Below are the code and all the weights of a small trained network. Each question names an input and a target symbol and asks about switching units off, where a switched-off unit gives its printed mean instead of its output.

import numpy as np


def w(rows, s, z=0):
    codes = np.array(rows[::2]) - 128.0
    scale = np.full(codes.shape[1], s)
    scale[-1] = z or s
    return codes * scale


def norm(h):
    return h / np.sqrt((h * h).mean(-1, keepdims=True) + 1e-5)


def softmax(a):
    e = np.exp(a - a.max(-1, keepdims=True))
    return e / e.sum(-1, keepdims=True)


def log_softmax(a):
    a = a - a.max(-1, keepdims=True)
    return a - np.log(np.exp(a).sum(-1, keepdims=True))


def net(x, mask):
    ids = ['ΓΠδεζηφψ'.index(c) for c in x.split()]
    T = len(ids)
    res = E[ids] + P[:T]
    u = 0
    for l in range(3):
        r = norm(res)
        for j in range(2):
            rows = slice(2 * j, 2 * j + 2)
            q, k, v = (r @ M[l][rows].T for M in (Q, K, V))
            z = softmax(np.where(np.tri(T) > 0, q @ k.T / 2**0.5, -1e9)) @ v
            o = O[l][rows]
            res = res + np.where(mask[u + j], z, o[:, -1]) @ o[:, :-1]
        u += 2
    return log_softmax(norm(res)[-1] @ U[:, :-1].T + U[:, -1])


Q, K, V, O = {}, {}, {}, {}
E = w([
[91,72,237,77],'Γ',
[152,179,181,51],'Π',
[95,113,174,89],'δ',
[105,108,201,87],'ε',
[72,78,111,102],'ζ',
[90,154,182,252],'η',
[93,211,64,185],'φ',
[115,124,184,34],'ψ',
],0.012)
P = w([
[237,24,167,3],'0',
[180,229,192,121],'1',
[143,215,166,94],'2',
[111,188,147,97],'3',
[99,177,134,99],'4',
[101,170,124,98],'5',
[101,166,111,87],'6',
[102,166,103,83],'7',
[112,173,90,38],'8',
[117,174,87,31],'9',
],0.0047)
Q[0] = w([
[252,126,93,76],'L0H0',
[35,214,199,150],'L0H0',
[147,126,223,80],'L0H1',
[216,174,143,146],'L0H1',
],0.014)
K[0] = w([
[241,70,139,129],'L0H0',
[56,246,202,141],'L0H0',
[159,96,202,14],'L0H1',
[159,189,234,138],'L0H1',
],0.011)
V[0] = w([
[202,46,204,170],'L0H0',
[119,2,28,158],'L0H0',
[12,132,78,45],'L0H1',
[179,138,64,171],'L0H1',
],0.009)
O[0] = w([
[200,41,233,172,96],'L0H0',
[208,127,72,85,50],'L0H0',
[116,141,222,253,255],'L0H1',
[135,199,10,115,39],'L0H1',
],0.007,0.0091)
Q[1] = w([
[1,24,187,90],'L1H0',
[222,90,94,145],'L1H0',
[128,111,224,15],'L1H1',
[68,42,98,151],'L1H1',
],0.011)
K[1] = w([
[61,134,28,84],'L1H0',
[176,46,161,52],'L1H0',
[253,119,248,114],'L1H1',
[74,147,155,179],'L1H1',
],0.011)
V[1] = w([
[148,96,178,45],'L1H0',
[131,72,158,205],'L1H0',
[30,149,133,162],'L1H1',
[91,107,141,251],'L1H1',
],0.013)
O[1] = w([
[184,71,127,16,87],'L1H0',
[124,211,212,67,219],'L1H0',
[191,60,72,58,209],'L1H1',
[156,142,3,66,254],'L1H1',
],0.0069,0.0094)
Q[2] = w([
[89,132,151,248],'L2H0',
[22,184,53,102],'L2H0',
[91,56,102,235],'L2H1',
[151,86,82,50],'L2H1',
],0.016)
K[2] = w([
[197,32,154,177],'L2H0',
[3,122,95,161],'L2H0',
[214,186,66,131],'L2H1',
[50,166,152,118],'L2H1',
],0.017)
V[2] = w([
[133,227,149,233],'L2H0',
[99,72,195,255],'L2H0',
[45,235,173,143],'L2H1',
[117,188,51,61],'L2H1',
],0.017)
O[2] = w([
[54,99,80,217,98],'L2H0',
[107,181,199,225,167],'L2H0',
[88,168,3,87,255],'L2H1',
[186,216,123,169,65],'L2H1',
],0.012,0.0087)
U = w([
[189,146,243,55,245],'Γ',
[1,73,165,154,77],'Π',
[109,171,34,9,144],'δ',
[165,133,143,112,17],'ε',
[150,146,144,105,3],'ζ',
[176,117,122,165,101],'η',
[158,112,137,115,5],'φ',
[180,119,129,146,86],'ψ',
],0.0074,0.004)

Each question gives the input, a string of symbols that net reads in full, and the target symbol t.
The units are the heads (2 rows each of Q, K, V and O). Each row of codes is followed by its name. A weight is (code - 128) times the scale printed after its matrix; where a second scale follows, it is the last column's (O and U).
mask holds one flag per head, layer by layer. A switched-off head (its flag False) gives its mean, the last column of its rows in O, instead of its output. The means were averaged over made-up inputs and are rounded, as every weight is.
A unit's drop is (log p(t) with every unit on - log p(t) with that unit switched off) / (log p(t) with every unit on - log p(t) with every unit switched off).
The circuit of an input: a set's keep is (log p(t) with only the set's units on - log p(t) with every unit switched off) / (log p(t) with every unit on - log p(t) with every unit switched off). Starting from all 6 units, units are removed one at a time, each time the one whose removal leaves the highest keep (on an exact tie, the one counted first), for as long as the keep stays at least 0.8.
circuit, biggest first: the units of the circuit, biggest drop first
most important unit: the unit with the biggest drop
which heads matter: for each layer, one digit per head in row order, 1 if its drop is at least 0.15 and else 0, layers parted by /
drop when u is switched off: that unit's drop, to one decimal
input ζ ζ ε ζ Π ζ Π, target Π: circuit, biggest first => [L0H0, L1H1]
input η ζ η ε η, target δ: circuit, biggest first => [L0H1]
input ε ε ζ, target Γ: circuit, biggest first => [L0H1, L2H0]
input ζ η ζ ζ ζ ζ δ ζ ε, target Γ: circuit, biggest first => [L1H1, L2H1]
input ψ ζ ζ, target Π: circuit, biggest first => [L0H1, L1H1, L2H0, L2H1]
input ζ ζ ζ ζ ζ η δ ζ δ, target Π: circuit, biggest first => [L0H0, L1H1, L2H0]
input ζ Π ζ η Γ ε, target Γ: circuit, biggest first => [L1H0, L2H0, L0H0, L1H1]
input ζ ζ ζ Γ ψ, target Γ: circuit, biggest first => [L1H1, L1H0, L0H0, L2H0]
input Π δ η δ Π ζ ψ, target Π: which heads matter => 11 / 01 / 01
input η ζ ζ δ, target Γ: which heads matter => 01 / 10 / 10
input ζ ζ η η ζ η, target δ: which heads matter => 01 / 01 / 00
input ζ ζ η, target Γ: which heads matter => 10 / 10 / 11
input ζ ζ δ, target Γ: which heads matter => 10 / 10 / 10
input Π ψ ζ, target Γ: most important unit => L1H0
input η Π ζ Π, target Π: drop when L0H0 is switched off => 0.6
input ζ Π η, target Γ: drop when L0H0 is switched off => 1.6
input ζ ψ ζ ε ζ ζ η δ ζ ψ, target Π: drop when L1H1 is switched off => 0.4
